Known rows:
[ -4  -5  -1   1  -4   1  -5   6   7   8   4  -1  -1   0  18  13   6 -17
   5   1   0   7   9   9  11  -3] : klodrosil
[-23 -22   7  11  -2  -9  -5  -5  25 -23  19 -11  14 -11 -31 -39 -10  12
 -16 -13  -9 -24  -8 -29  -4   1] : patri
[ -2  -1   2  -3   2  -1   1   0   1   1   1   2  -1  -1  -4  21  14 -14
   0   7  -1  11   5  -9   7  -2] : togak
[-18  -5   3   7   8  -7  -8   7   3 -18   3  13  -5 -15  22 -17  24   3
  -7   7  -3  -2   8 -14  27  -1] : drustal
[ 12 -11   2   7  -3  -3  -3   0   7  10  13  -9   0  17  11   1  -5  -9
   7  -3   0   0  12   2   7   2] : bitrum
[  1  13 -12 -10  -2   1  26   4 -43   7  12   5  18  -5  16  25  16  16
   1  11  13  -4 -43  -2   8   4] : plavu
[ 10  15  -6   4  -4   2   4   7 -15  11  -1   3  -2   6  24   1   2  16
   8   1   4  -3 -15  15   1   5] : matipli
[ -5  -7  -3   3  -3   1  -4   7   6   8   5   1  -4   1  18  14   8 -17
   4   3   1   5   9   8  11  -4] : traluk
[ -9   3  -6  -1  12  -1   3  -3  -1  -3  -2  -4   2  -6   9  18  -6 -16
   3  12  14  18  21  -6   5  -5] : drofloflor
[  6 -24   3  10   4  13   1   9  12 -20   6 -13  -1 -24 -52  -1 -16  -5
  -2  -4   6 -19 -10  -2 -32   1] : trabofo
[10  9 -3  0 -3  2 -7  7 -2  8  2  3 -3  0 18  0 -2 15  9  3  4 -9 -2 19
 -1  8] : lobros
[-19  -3  -7 -14   4  -9 -14  -5  -2 -17   4  12  11 -25  18 -32  -4  13
 -14   8  -1 -23   2   2  17   1] : ninuk
[ -3  22   1 -26   3   5 -15  -3   2  -2 -12  36 -22  -1  18 -36   0  39
   1   9   3 -22  -1 -20  23   3] : sarufim
[ -1  14  -8 -22  -8   5  -3   2  -4  19  -3  16  -3   4  18   5  -3   2
   5   8   3  -8  -7  12   9   0] : tribru
[ 11  10   0  -5  -9   0  10  -5 -10  20  -5   3  -4  30  14  -6  -4   3
   5  -5  -4   4  -8   1   7  -2] : leple
[-22 -17   6  19   1  -1  -8   9  23 -25  12  -4   1 -23 -28 -30   4  18
  -9  -8  -3 -19 -11 -25  -5  -1] : flitri
[ -9 -16  -3  -7   1  -3 -15  -2  22 -18  12 -19  22 -32 -37   5 -16 -10
  -8   3   0 -20   2  12 -29   7] : lusek
[ -7 -29  -1  -6   1  10   1   2   9 -15   3 -10   5 -24 -43   4 -13 -21
  -8   0   1 -13  -8   3 -23  -2] : gropora
[-11  -6   8  17   9  -2   2   7  -1 -15   4  12 -16  -3  15 -20  25  12
  -2   0  -3   3   3 -29  28  -4] : dibak

Facts:
vekletra σ: stubrik,dibak,tridokles
trabofo σ: gruredruk,drofloflor,skari
plurar σ: padas,vades
brezum σ: bagrel,brizek,tridokles
tragror σ: foma,fleflos,klodrosil,bitrum
fupa σ: pugon,debrenar,plavu,tesken
suti σ: nogal,betus,brizek
grinir σ: platrur
patri σ: foma,grobrel,gudis,vifam
rirol σ: stubrik,plavu,leple,brizek,plumeklek
ninus σ: grefas,sabus,mapimem
griza σ: stubrik,vudomel,brizek
biski σ: grefas,lobros,vades,flikiper
gropora σ: bazeta,flidos,sipas
stidel σ: truzun,gudis
drotrum σ: nogal,lababrul,skari
dribral σ: fope,bitrum
flitri σ: brubros
nestil σ: faklim,zafos,fleflos,godel,firum,klaple,skari
bitrudra σ: vifam,klaple
vatir σ: tritrer
groter σ: togak,kugi,tridokles
kotuk σ: trege,padas,plafles,seko,nabi,sipas
kagra σ: vades,goskin
truna σ: tritrer,ninuk
lusek σ: trege,lazak,vades,kloklabris,giklo
mibrubrun σ: gruredruk,ninuk
grogur σ: pugon,lobros,ruklek
zenam σ: togak,skari
skoskim σ: misti,flidos,ninuk,klaple,doster
duri σ: bagrel,truzun,stagrem
ρ fibiskur <- nitun,plafles,ruklek,dupem,bitrudra
ρ flitri <- goka,vifam,ladin,rirol,kugi
ρ sarufim <- goskin,vudomel
ρ dibak <- bufitri,klaple,grobrel,grople,plastar
ρ motra <- vekletra,sipas,lobros,plavu,flito,dufin,flikiper,pugon
ρ bazeta <- trabofo,skuzur,gudis,gropora,kobugre,godel,klosken,sabro,lababrul
ρ dostek <- doster,pafles,fleflos,truzun,stagrem
ρ tesken <- misti,skibi,trege,traluk,grogur
ρ totekel <- giklo,kloklabris,fupa,kulim,tribru
ρ patri <- puga,tuskas,grinir,klodrosil,tridokles,mibrubrun
ρ drustal <- plurar,brubros,stidel,togak,foma,seko,bitrum
ρ dumu <- zafos,mapimem,suti,stubrik,ridum,lazak
ρ skeflo <- brezum,leple,lusek,sazor
ρ firum <- tragror,tritrer,fope,rava,brizek,vegren,betus
ρ stustam <- drofloflor,grefas,skari,biski,gruredruk,flidos,skesum,nabi,zenam,skoskim
ρ tizu <- padas,ninus,pumem
ρ duri <- vazul,drame,griza,dribral,vatir
ρ sabus <- mivu,matipli,klaskam,lomupar,drotrum,debrenar,plabro,truna
ρ ninuk <- vades,plumeklek
ρ susar <- bagrel,nestil,kagra
ρ beril <- nogal,platrur,groter,kotuk
ρ brere <- faklim,suman
nitun Φ [gruredruk,flikiper]
goskin Φ [plumeklek,drotrum]
bufitri Φ [sabus,flikiper]
dostek Φ [leple,grople,gudis,brizek,plabro]
giklo Φ [kagra,gruredruk]
plafles Φ [ridum]
brubros Φ [gruredruk]
tragror Φ [kagra,flikiper]
grefas Φ [sabus,gruredruk]
skari Φ [flikiper]
fleflos Φ [suti]
tesken Φ [dostek,vudomel]
suti Φ [kagra,gruredruk]
vudomel Φ [lababrul,plabro]
sarufim Φ [giklo,plumeklek]
tribru Φ [sarufim]
ninus Φ [leple,gruredruk,gudis,nitun]
bazeta Φ [nestil,gruredruk]
gudis Φ [nogal,grople,plumeklek]
plumeklek Φ [kagra]
bagrel Φ [tribru,brubros,ninuk]
leple Φ [nitun]
matipli Φ [vudomel,plavu,sabus,brubros]
sipas Φ [nogal]
lobros Φ [bagrel]
klaskam Φ [brizek]
kobugre Φ [sarufim,nogal,lababrul,ninus]
kugi Φ [lomupar]
lomupar Φ [susar]
nogal Φ [ridum]
platrur Φ [suti]
plavu Φ [ridum]
faklim Φ [bufitri]
ridum Φ [gruredruk]
pumem Φ [dostek,plabro,suti,flikiper]
flito Φ [plumeklek]
grople Φ [giklo,plumeklek]
dribral Φ [giklo]
gruredruk Φ [betus]
nestil Φ [ridum]
godel Φ [faklim]
suman Φ [fleflos,nestil,betus]
bitrudra Φ [vudomel,platrur,matipli]
vegren Φ [sarufim]
flikiper Φ [betus]
plabro Φ [kagra,betus,plumeklek]
flidos Φ [gruredruk]
ninuk Φ [plurar]
kagra Φ [betus,gruredruk,flikiper]
truna Φ [brizek,dupem]
sabus Φ [gruredruk]
stagrem Φ [plabro]
sazor Φ [fleflos,nabi]
nabi Φ [nitun,bufitri,plumeklek]
{nitun,tizu,brubros,drofloflor,ladin,kulim,skibi,tesken,tritrer,vudomel,tribru,ninus,firum,fope,gudis,gropora,sipas,klaskam,stidel,kugi,lomupar,nogal,faklim,klodrosil,pumem,grobrel,truzun,flito,drotrum,gruredruk,nestil,bitrudra,plabro,brere,pugon,ninuk,kagra,totekel,truna,motra,lababrul,sabus,togak,lusek,traluk,seko,betus} β a
{goka,trabofo,doster,pafles,misti,puga,zafos,beril,padas,skari,tuskas,vazul,sarufim,dupem,plumeklek,klaple,matipli,lobros,rava,brizek,dribral,flitri,fibiskur,trege,suman,lazak,groter,vegren,klosken,tridokles,dibak,mibrubrun,grogur,stagrem,nabi,susar,skoskim} β c
{goskin,bufitri,fleflos,drame,stubrik,griza,biski,bazeta,bagrel,drustal,plavu,ridum,dufin,dumu,skesum,duri} β d
{vekletra,dostek,giklo,plafles,plurar,brezum,kloklabris,vifam,ruklek,tragror,grefas,fupa,skuzur,skeflo,mapimem,mivu,suti,vades,grinir,patri,rirol,leple,kobugre,platrur,grople,debrenar,godel,vatir,kotuk,plastar,flikiper,flidos,sabro,foma,stustam,sazor,bitrum,zenam} β b
[nitun,goskin,misti,puga,zafos,kloklabris,ruklek,padas,grefas,skari,fupa,skuzur,fleflos,ladin,mapimem,skibi,stubrik,tritrer,vudomel,tribru,ninus,griza,gudis,plumeklek,bagrel,leple,matipli,sipas,lobros,stidel,kugi,nogal,platrur,faklim,klodrosil,pumem,rava,truzun,drotrum,godel,vatir,groter,vegren,kotuk,plastar,flikiper,plabro,kagra,lababrul,tridokles,foma,traluk,grogur,skesum,bitrum] ξ e
[goka,bufitri,vekletra,trabofo,doster,pafles,giklo,plafles,plurar,brubros,brezum,vifam,tragror,drofloflor,tuskas,vazul,kulim,drame,mivu,suti,vades,grinir,rirol,biski,fope,dupem,klaple,gropora,klaskam,kobugre,lomupar,plavu,ridum,grobrel,flito,grople,dufin,brizek,debrenar,dribral,gruredruk,nestil,trege,suman,lazak,bitrudra,flidos,pugon,klosken,truna,sabro,togak,lusek,mibrubrun,seko,stagrem,sazor,nabi,zenam,skoskim,betus] ξ f

Rows:
No name comes twice in this set of rows, the named rows included.
[ -2   8 -11 -15 -10   1  -2   4  -8  18   5   6   7  -1  22  10  -1   3
   3   5   5 -11 -11  17   7   0] -> sipas
[  5  23  -3 -38  -2   2 -10 -10  -3  13 -15  20  -7   5   5  12   5   7
   2  14  -3  -6   4   2   5   7] -> flito
[  1  14  -4   5   3 -14  12 -14 -39  -6 -24  -6  20   1  12   0   5  -1
 -17 -10 -13  23  -9  33  -7  -2] -> brubros
[ 21 -23  -1   4   2   6   7  -1  -1   9   8  -1 -13  17  12  -6  -7 -24
   5  -4   5   0   9   4  11  -5] -> skuzur
[-23 -13   3   8 -17   8  -4  14  30   4   9 -14  11 -12 -41   8  -4  -7
  -2 -11 -10 -11 -18  -5 -22  -7] -> drotrum
[ 28  -3  -4 -24   5   5  14 -12 -23   7   2  10  -8  16   6  -3 -13  -4
   0   6  10 -11  -5  -2   8   5] -> kobugre
[ -2  20  -2   2  -7  -6   3  -6 -22   7 -34   4   5   7  20 -12  -2  -3
 -13 -14 -16  22  -4  39  -4  -8] -> nitun
[ -8  -7  -3  12  10   5  -5   6  22 -20  11 -22  16 -27 -40   2 -30   9
   3   4  16 -12   6  -4 -38   2] -> skoskim
[-11   4  -7  12   4   7   2  12   6   6  -3  -1  -7  -7  21  13  -5 -11
   9   7  16  15  16   1   5  -9] -> skesum
[ -6  14  -2  -5 -12  12  11   9 -12  18 -10  13  -9   5   8  11   8   5
   4  -1   1   6 -24   2   7  -8] -> bagrel

Now the same things, written a new way:
Known rows:
[  4   8   0   8   1   6  -3  -3  -9   2  -6  -5 -17   2   3  -7  -3  -3
   4   0  -2   7   0   3  -7  -3  -2   0  -3   7   7   7] : mivu
[ -3  -5  -4   7   0   9  -3   3  -1   7  -3  -6  11  -2   6   1  -5  -8
  -5   4  -4  13   7   7   2 -18 -18  -2   8   2   2  10] : klosken
[  0   4  -2   8   2   7  -3   0   0   5  -3  -3  -5  -4   3  -1   2  -3
   0   4  -2   6   1   2   5  -3 -10   1  -6   9   6   7] : vazul
[  1   2  -2   9   2   5  -1   1   0   5  -4  -3  -5  -4   4   0   2  -4
   1   5  -2   7   3   2   4  -3 -10   1  -6   9   7   6] : tuskas
[ 13  25  10   7  -2  47   3   7   7  32 -17   5   3 -24   4 -31  -4   6
  -5 -33 -25 -29  46  14  -2 -34  17 -24 -36  90   6 -15] : grinir
[ -1   3  -2   9   2   6  -1   1   1   5  -4  -4  -2  -5   4  -2   2  -4
   1   4  -3   8   4   1   4  -3 -10   0  -4  10   6   6] : goka
[  1  14  -6   2   1  -7  -5  -7  -2  -1   1  -2   2  -2   8   5   1  -6
 -10   1   1 -17   0   4   0   1   6   1  -9  -4  -3   3] : faklim
[ -1  -2   0   2   3  -8  10   4 -22  -7 -11   6  -2   7  11  -4  -4  12
 -11   2   5 -31   2 -19  10 -23  11   4   2  -7  -2  -5] : grefas
[  2  10  -1   3   0  -2  -2  -3  -5  -3  -3  -2  -1   6  10  -1  -5  -5
  -4  -2   5 -18   0 -10   0  -5   9   1   0   0   3   6] : leple
[  0  -2   1   8   3   1  -3  -3  -6   6  -8  -6 -16   3   2  -7  -4   0
   9  -2  -3  12  -3  14  -5  -6  -6  -1   3   8   6   8] : rirol
[  1  14  -7   5  -1  -2  -2  -3   0   0   2  -5  -2   0   9   3  -1  -4
  -6   0  -1 -12   8  -3  -2   3   0   3  -9  -1  -8   0] : stubrik
[  6  14  -5   6   0   3  -3  -6  -8  -1  -1  -4  -9  -3   4   0   4  -4
 -11   5  -4   4   2   2  -4  -2  -2   2 -17  -6  -3   5] : fope
[  1  15  -8   4   1  -4  -2  -5   0  -2   2  -5  -3   0   8   4   0  -4
  -9   0  -2 -10   5   3  -3   3   0   3 -15  -2  -8  -3] : klodrosil
[  0   3  -3   8   2   5  -2   1   0   5  -3  -4  -4  -5   3  -1   2  -3
   1   4  -3   4   4   1   3  -3 -10   1  -4  10   6   7] : dupem
[ -1  11  -9   5  -2   2  -1   2   3  -3   3  -3   3   1  11   3  -1  -6
  -8   0   0 -14   9 -18   3   2  -4   4  -7   3  -2   0] : padas
[-4  0 -2  6  2 -4 -3 -3  0  4 -4 -6 -9  4  6 -3 -8  1  8 -8 -1 -4  2 12
 -6 -2 -3  1  4  9  1  3] : kotuk
[-5 -1 -1  6  3 -6 -3 -4  0  4 -5 -7 -7  5  7 -4 -9  1 11 -8  0 -2  2 15
 -5 -1 -3  1  4 10  0  3] : fupa
[  1  14  -6   2   0  -9  -6  -7   0  -1   1   0   3  -2   8   6   1  -7
  -9   2   1 -17  -3   5   1   2   7  -1  -9  -2  -4   6] : vudomel
[ -2   8  -5   5   3  -8  -4  -6   2   2  -2  -5   0  -3   6   3  -2   0
  -2  -3  -4  -5   5  17  -3   2  -2   1 -12   6  -5  -1] : skibi

Rows:
No name comes twice in this set of rows, the named rows included.
[  2  -2  -3   6  -1  10  -2   0  -8   5  -6  -7   2   4   7  -4 -10  -8
  -1  -1  -3  12   2  11  -6 -22 -10  -4  13   0   1  12] -> sabro
[  4  -6   5   4   4  -3  11   4 -30  -4 -15   7  -7   5   6  -9   0  13
 -11   8   4 -16  -1 -18  10 -29   8   3   2 -11   2   1] -> flidos
[ -2   8 -11   2  -1   0  -4  -4  -1  -1   5  -6  14   0   9   4  -8  -8
 -13   0  -3  -3   7  12  -4 -13  -8   0  -2  -9 -12   2] -> lababrul
[-10   2   3   4   9   7  -7  -3 -25   0 -19  16  17  -4  -2   0   4  -5
   2   1  -2 -12  -4  44  -6   7 -10  -1 -13  -2  13  16] -> nestil
[ -1   5  -6   2  -2   4  -4  -1  -5  -1  -1  -4  12   9  12   1 -12 -10
  -7  -2   2 -11   3  -2  -4 -17   0  -1  13  -7  -1   9] -> godel
[-10  -6  -2   8   4  -7  -3  -1   8   7  -2  -6   2  -3   6   2  -4   1
  10  -3  -1   0   3  16   4   3 -11   2   0  16   3   3] -> groter
[  1   1   1   8   2   3  -3  -3  -7   4  -8  -5 -15   3   2  -6  -4  -2
   7  -2  -2   9  -1  12  -5  -4  -4   0   1   7   5   8] -> plurar
[ -4  -5   0  10   4   0  -3   0   1   8  -5  -4  -5  -6   2  -1   1   0
   9   3  -3  13   0  16   3  -2 -13   0   0  14   8   7] -> mibrubrun
[ -6 -12  -2   8   3   5  -4   1   1  10  -4  -7  14  -3   4   0  -7  -6
   4   3  -4  18   2  24   2 -19 -21  -2  11   5   3  13] -> trabofo
[ -6  -1   7   3   9 -11  -2  -6  -5   4  -8  -2  11  -5   7   3  -1   5
  -2   0   1 -14   2  22   3 -10   4   2  -8  -1  -2   3] -> ninus
[ 11  17  -3   7  -2  10  -1  -2 -10  -3  -3  -4 -16   5   6  -4  -1  -8
  -5   2  -1   0   4 -16  -7  -1   2   2  -7  -3   6   7] -> debrenar
[  4   1 -11   5  -2  -8   2  -2 -15  -1  -5   5 -16   0   1  -4   6   3
 -13  10  -3  -1  -6   5   5  -7  -2  -1 -10  -1  -7  -2] -> drofloflor
[  9  14  -5   6  -4  10  -1  -1 -13  -4  -2  -3 -15   7   6  -5  -2  -8
  -7   1  -1   1   2 -17  -4  -6   2   1  -3  -4   4   7] -> vades

The same things again, as new rows of numbers:
Known rows:
[ -7   8  -1  14  10   2   0 -13  -4   6   1 -13  -5   8  -6  -5   4 -15
   5   0   4   8  -2 -11  -1   8 -12  -8   8   2  -5  -3  -1  12  -5  14
  -5] : tuskas
[ -9  -7  -7   6  13   4  -1  -9  -1  15  10 -18   0   6 -10 -14  12 -23
   6  -2  -1  10  -3 -24   1   1  -9 -13   6   2  -1  -7   3   5  -4  23
   3] : patri
[  2   2   5  18  10  16  -2   0   4  -3  13 -13  -8   6  -4  -5   8 -10
   6   2   9   8  -3 -23   0   2  -9 -15  13   9  -8  -3  -6  10   1  -2
  -5] : foma
[  0   1   5  15   5  13  -3  -2   5  -4   9 -16  -7   6  -4  -6   4  -7
   5   3   8   7  -3 -15   2   4 -13 -11   8   6  -7  -5  -4  11   2  -2
  -4] : vifam
[ -4   1 -12   8  18   4   3  -2  -5  23  10 -17  -8   9  -8 -10  11 -21
   6  -2   4   6  -8 -21   4   8  -3 -11   6   7  -4  -5  -3   5  -6  23
   0] : griza
[ -7   4 -10  14  19   1   2  -8  -9  19   7 -15  -5   7  -9  -8  11 -22
   6  -1   2   7  -5 -21   0   9  -5 -11   9   5  -4  -5  -1   7  -7  26
   1] : stidel
[-10   9   6  13   6   8  -2   4  -2 -10   9 -19 -13   8  -2 -12   2   0
   3   7   4   9  -3 -12   3   1  -8  -9  10  12  -8  -3   0   7   7  -7
  -6] : plafles
[ -5   4 -14  -4  10   3   0  -6   7  30  -1 -17  -5  10  -3 -13  22 -22
   6   0   3   0  -8  -8  13  10  -8  -2   8   8  -6  -7  -2   7  -4  15
   1] : biski
[  1   1   7   4   4  15  -2   1  11  -5   5 -13 -13  11  -7  -5   5 -15
   2   0   7  12  -1 -14  -1  -6  -9 -12  11   4  -4  -3  -2  12  -1   2
 -11] : firum
[ -9  10   2   5  22  -3  -2   5 -10   4   7 -11 -15  11  -1 -11   3 -10
   4  -8   4   9   1 -24   8   8  -1 -20   7   3 -10  -2  -7   5 -10  11
   5] : plabro
[  2   8   6  16   6  11  -2   1   6  -3   3 -17 -11  10  -3  -2  -1  -8
   2   1  11   8  -4  -9  -2   5 -12 -10  10   3  -7  -2  -5  12   0   0
  -8] : pugon
[-15  16  -1  15  19  -3   1  -4 -14   1   6 -14 -13  10  -3  -9   6 -11
   4   0   2  12  -1 -20   0   5  -3 -12  13   8  -7   0   0   6  -4  14
  -3] : matipli
[ -7   2   1   3   8   6   0 -12   2   4   3 -11  -7  10  -9  -7  10 -21
   3  -1   1  11   1 -15  -2  -3 -10 -12  11   1  -2  -3   2  11  -6  15
  -8] : susar
[ -1  -3  -3  -2   9  11   1   2   6  12   8 -19 -13  11  -9 -10   7 -20
   2  -2   4   9  -6 -15   3  -2  -5 -13   5   3  -2  -5  -1   7  -3  12
  -7] : dumu
[ -2   4   5  11   4  12  -1   2  -4 -14  15  -1 -16   7  -7 -11   0   1
   6   7   1   6   1 -24   7   4  -3 -11   8  19 -11  -6  -6   9  -1  -4
  -7] : godel
[-17   9   2   6  18   3  -1   4 -13   4   4  -7 -22   8  -2 -12   2 -21
   5  -7   4  16  -4 -25   8   9  -2  -4   9  11  -7  -3  -2   3  -5   9
   0] : nitun
[ -7   2   1   3   9   6   0 -11   1   5   3 -11  -7  10  -9  -8  10 -21
   3  -1   1  12   1 -16  -2  -3 -10 -11  10   1  -2  -3   2  11  -6  15
  -8] : beril
[ -8   4  -2   7   6   2   0  -4 -10  -3  12  -8 -10   5  -8 -17  -3   0
   6   7  -5   4  -1 -18  10  10  -5  -9   1  15  -9  -8   0   7  -3   9
  -2] : kobugre
[-11   7   4  -8  11  -6  -1  -3  -5  -1   5 -13 -11  14  -6 -14  11  -8
   1  -2  -3  10   8 -17   4  -4  -3 -19   8  -1  -7  -1   0   9  -8  14
  -1] : sarufim

Rows:
No name comes twice in this set of rows, the named rows included.
[ -5   5   9  -4   6   9  -2   7   5 -10   6 -13 -18  13  -5 -11   5  -7
   0   0   3  13   3 -15   2  -7  -5 -16  10   5  -7  -2  -1   9   0   0
  -9] -> tesken
[ -8   5  10  12  15   9  -5  10  -4  -9  11  -9 -19   7   3  -8   0  -8
   5  -8   9  13  -3 -28   6   6  -4 -15  10   8 -10  -3  -8   6  -3  -7
   1] -> flikiper
[-11   5  12   7   7   7  -6   9  -3 -11   6 -10 -21   7   3 -12  -3  -7
   4  -5   7  14  -2 -21   8   7  -8  -7   6  10  -9  -4  -4   7   0  -8
   0] -> giklo
[ -6   1   8  -6  -2  16   0  12   3 -12   9  -3 -30  12  -8 -14  -6 -12
   1   1   3  14  -4 -17   9  -1   0  -1   5  18  -5  -6  -2   5   0  -2
 -14] -> bazeta
[-10  -2 -12  15  20   1   0 -10 -11  21  12 -17   1   3  -9 -12  14 -22
   9  -1   0   7  -5 -28   2   9  -7 -13   8   6  -4  -6   0   4  -5  26
   7] -> vatir
[ -4   1  -1   6  12   7   0  -4   4   7   6 -18  -7   9  -8  -8   7 -20
   2  -3   4  10  -3 -15   0  -1  -9 -14   8   0  -2  -3   1   8  -4  14
  -5] -> motra
[-15  10  -9  10  20 -10   1  -4 -14  18   4 -22  -7   9  -5 -14   5 -14
   4  -1   0   7  -4 -17   2  12  -5 -10   3   3  -6  -4   2   4  -6  29
   6] -> truna
[-10   1 -13   5  10   0  -2 -14   4  26   2 -16   5   5  -3 -14  26 -21
  10   1  -1   0  -4 -17  10  11 -12  -4  10   8  -6  -8   0   7  -3  17
   8] -> zenam
[-15  12   2   6  11  -3  -1  -6 -11   2   0 -11 -13  10  -3 -11   3 -12
   3   0   1  10   0 -14   3   7  -9  -7   8   4  -7  -3   1   9  -6  13
  -2] -> suman
[-15   9  -7   5  17  -8   1  -2 -14  15   3 -19  -9  10  -5 -15   6 -13
   4   1  -2   6  -3 -15   4   9  -5  -8   3   4  -6  -5   2   6  -5  25
   4] -> bitrudra
[ -7   4  -7  11  14   0   1  -9  -6  15   3 -18  -5   7  -7  -9   5 -19
   5   0   2   5  -5 -12   1  10 -10  -9   5   3  -4  -5   0   9  -6  22
   0] -> lusek
[ -7   5   7  -3   6   9  -1   5   3  -6   6 -14 -17  13  -6 -12   7 -10
   0   1   3  13   2 -15   2  -6  -4 -14  10   5  -6  -2   0   9  -1   4
  -8] -> ninuk

